Each row has a name. After each piece below comes the name of the row it's from, unless a question asks for something else. Each question is about the rows just above it.

nutor: [ 32  -6  25  81  -3 -28 -24 -14  11  30  40   7 -17]
Mipul: [-28   7  33  36  50 -78  38  -1   9  -2  31 -35 -32]
rez: [ 6 -3 -5 -2 25 -8 -9 -7 10 26 27 11 -4]
Pefud: [-10   9   8   1  11 -10  19   4  14  13   9  -7   5]
vila: [  4 -11 -22   1   1 -22  -4 -22  10   6  -1 -17  10]
keta: [  4   4   8   0 -15   6   3   2  14   1   4  -6   2]
dozag: [-10   9   8   1  11 -10   4   3  -5   9   8  -1 -11]
giga: [  8   1  11 -10   7   3  -5   9   8  -1 -12 -14  -4]
miz: [ 29  26  19  12  -8  56 -27 -23  11 -12  10  20 -17]
lavap: [12  6 16 21  0  5  5  8 16 -2 20 10 -4]
tovet: [ -6   1   5   1  -7   3 -13   8   2   0  -9  -1   6]
neguk: [-75   4 -57 -33 -13  11  13 -19 -48  79 -50   8 -26]
Which entry of tovet is missing from [ -1   2   1  -7 -13   1  -9   5  -6   8   3   6]? : [0]
Shuffled rez with one entry gone: [10 -2 27 -7 -9 26  6 11 -5 -4 -3 -8], missing : [25]
lavap without one entry, shuffled: [10  6  5  8 12 20 16 21 16  0  5 -2]. Gone: : [-4]
Which entry of dozag is missing from [ 11   4   8 -10   9   8 -10  -1  -5   9   1 -11]? : [3]
lavap without one entry, shuffled: [ 5 -2 20  6 16  5 12 10  8  0 -4 16]. Gone: : [21]
lavap without one entry, shuffled: [16 16  8  5 10 12 21 -2  6 20  5 -4]. Gone: : [0]
[-11  -1   8   9  -5   3   4 -10  11   1   8] is which row, read backwards? : dozag

lavap: [ 39  39  85  57  -5 -74  29  45]
dozag: [ 13  70 -31  23 -55 -32  43  69]
neguk: [-15 -30 -78 -37 -60 -32 -26  10]
miz: [-39  12  86  57  -5 -74  -7  71]
keta: [ 57  -2   4 -20  12  70 -17 -19]
Pefud: [-56  87  29  31  64 -77  50 -73]
[ 50 -77] is which row, read backwards? : Pefud
Which entry of keta is missing from [ 12  57  -2 -17 -19   4  70]? : [-20]
[-39  12  86  57  -5 -74  -7  71] : miz

vila: [ 33   9  -9   7  34   6 -49  -3  60 -40 -17   8 -27   1 -18 -21  -8   3
  -4   5  -3   9 -17 -14 -10 -20  40  26  12   4  36  18 -22 -10 -27  10
 -20   6  12]
miz: [-24 -31 -30  16 -19  56 -49  -5  22 -43   6 -28 -27 -53 -10 -33 -34   7
   6  35  81 -13  -1   0 -28 -19 -16 -42  33 -27  30 -37  -4 -68  33  -3
  17  25 -13]
lavap: [ 27 -29  12   9   8   3  20  14 -18 -40  17  12  -5  16  25 -20 -13   0
 -16  -6  56  27  33   9  13   7  34   6 -49  -3  62 -42 -19  -4 -16  21
 -34   5 -12]
tovet: [-31 -24 -30   1  18 -18 -40  -2   0 -43   1   9 -10   5 -17 -11  -7  16
 -10  15  15  25  35 -20 -19   1 -15  -6 -14   8  -2 -25  20  13  -1  24
 -39  -7  36]
tovet without one entry, shuffled: [-10 -43  16 -10 -17 -39 -18  18  13 -24   0  36   1 -11 -31   8  -6  35
 -15  15  25 -25  -2   1   5  -7 -20  20   9  15  -7   1 -14  -1 -19  24
  -2 -30]. Gone: : [-40]
[ 62  -3 -49   6  34   7  13   9  33] is which row, read backwards? : lavap
Shuffled vila with one entry gone: [-18  -4  34 -22   6 -17 -40  33 -27  -3   4   5  26  -9 -10  60   3 -27
 -20  10   1   7   9  36 -10 -49 -14   9  40   8 -20 -21  18  12   6 -17
  -3  12], missing : [-8]
[-30 -24 -31] is which row, read backwards? : tovet

nutor: [ 4 10 10  7  8  3 35  8 11  6  2  8  6  4 16  1  5  5  3 11 13 12  8  4
  7  4 12 15  7  2 12  7  1 30  2 17  6  1  3  1  0  2  1  7  2  2 13 25
  2  1]
Pefud: [12  4  9 22  2  3 49  3 10  1  3  1  5 15 17  1  2  1 11  1  5 23  4  3
  1  5  9  8 11  2 34 40  1 28  1  2 20  2  1  1  3  1  1  4  1  1  1 83
  3  2]
rez: [ 2 15  5  2 12  3  6 21  7 18  2 17  9  5 13  1 16 17  3 15 23  8  5  8
 13  6  9 10 10  1  8  5  3 34  6 18 13  1  4  2  1  3  1  4  4  9 10  6
  6  2]
vila: [ 5  9  6  5  3  2 30 12  6  3  3  2  7  6 15  1  5  3  6  3 11 15  3  6
  4  5  9  9 14  2 30 25  2 63  2  5  8  1  2  1  2  1  1  5  2  3  2 20
  6  3]
giga: [ 5  8  6  5  6  4 21  6 15  3  2  3  7  6 13  1  4  4  5  7 12 11  5  3
 11  6 18 15 10  2 13  9  1 27  1 17  6  2  4  8  1  1  1  7  2  3  8 25
  3  3]
lavap: [14  4 16 36  6  5 31  1 14  2  3  3  3 10 25  2  6  2  4  3  5 23 20  5
  2  4  7  9  7  2 14 17  1  6  1  7 41  1  4  1  2  4  1  5  2  1  4 91
  2  0]
The row with [ 2 15  5  2 12  3  6 21  7 18  2 17  9  5 13  1 16 17  3 15 23  8  5  8
 13  6  9 10 10  1  8  5  3 34  6 18 13  1  4  2  1  3  1  4  4  9 10  6
  6  2] is : rez
[ 4 10 10  7  8  3 35  8 11  6  2  8  6  4 16  1  5  5  3 11 13 12  8  4
  7  4 12 15  7  2 12  7  1 30  2 17  6  1  3  1  0  2  1  7  2  2 13 25
  2  1] : nutor
Which row holds [12  4  9 22  2  3 49  3 10  1  3  1  5 15 17  1  2  1 11  1  5 23  4  3
  1  5  9  8 11  2 34 40  1 28  1  2 20  2  1  1  3  1  1  4  1  1  1 83
  3  2]? : Pefud
Shuffled giga with one entry gone: [ 9 11  4  7  2  6  4  3  3  1  2  1  6 12  8 11  6  1  5  8 13 21  8  1
  5  2  2  3  7  6  6  1 15  5  5  3 18 15  4  6  1  4 27 13  3  3 25  7
 10], missing : [17]
Shuffled rez with one entry gone: [23 15  4  1  1  4  2  6  3  8 13 17  9  1  2  3  6  8  4  2 10  6  6 34
 10 18  9  7  6 10  5  2 17 21 13  8  5  3  3  9  5 16  2 15 13 18  5  1
  1], missing : [12]

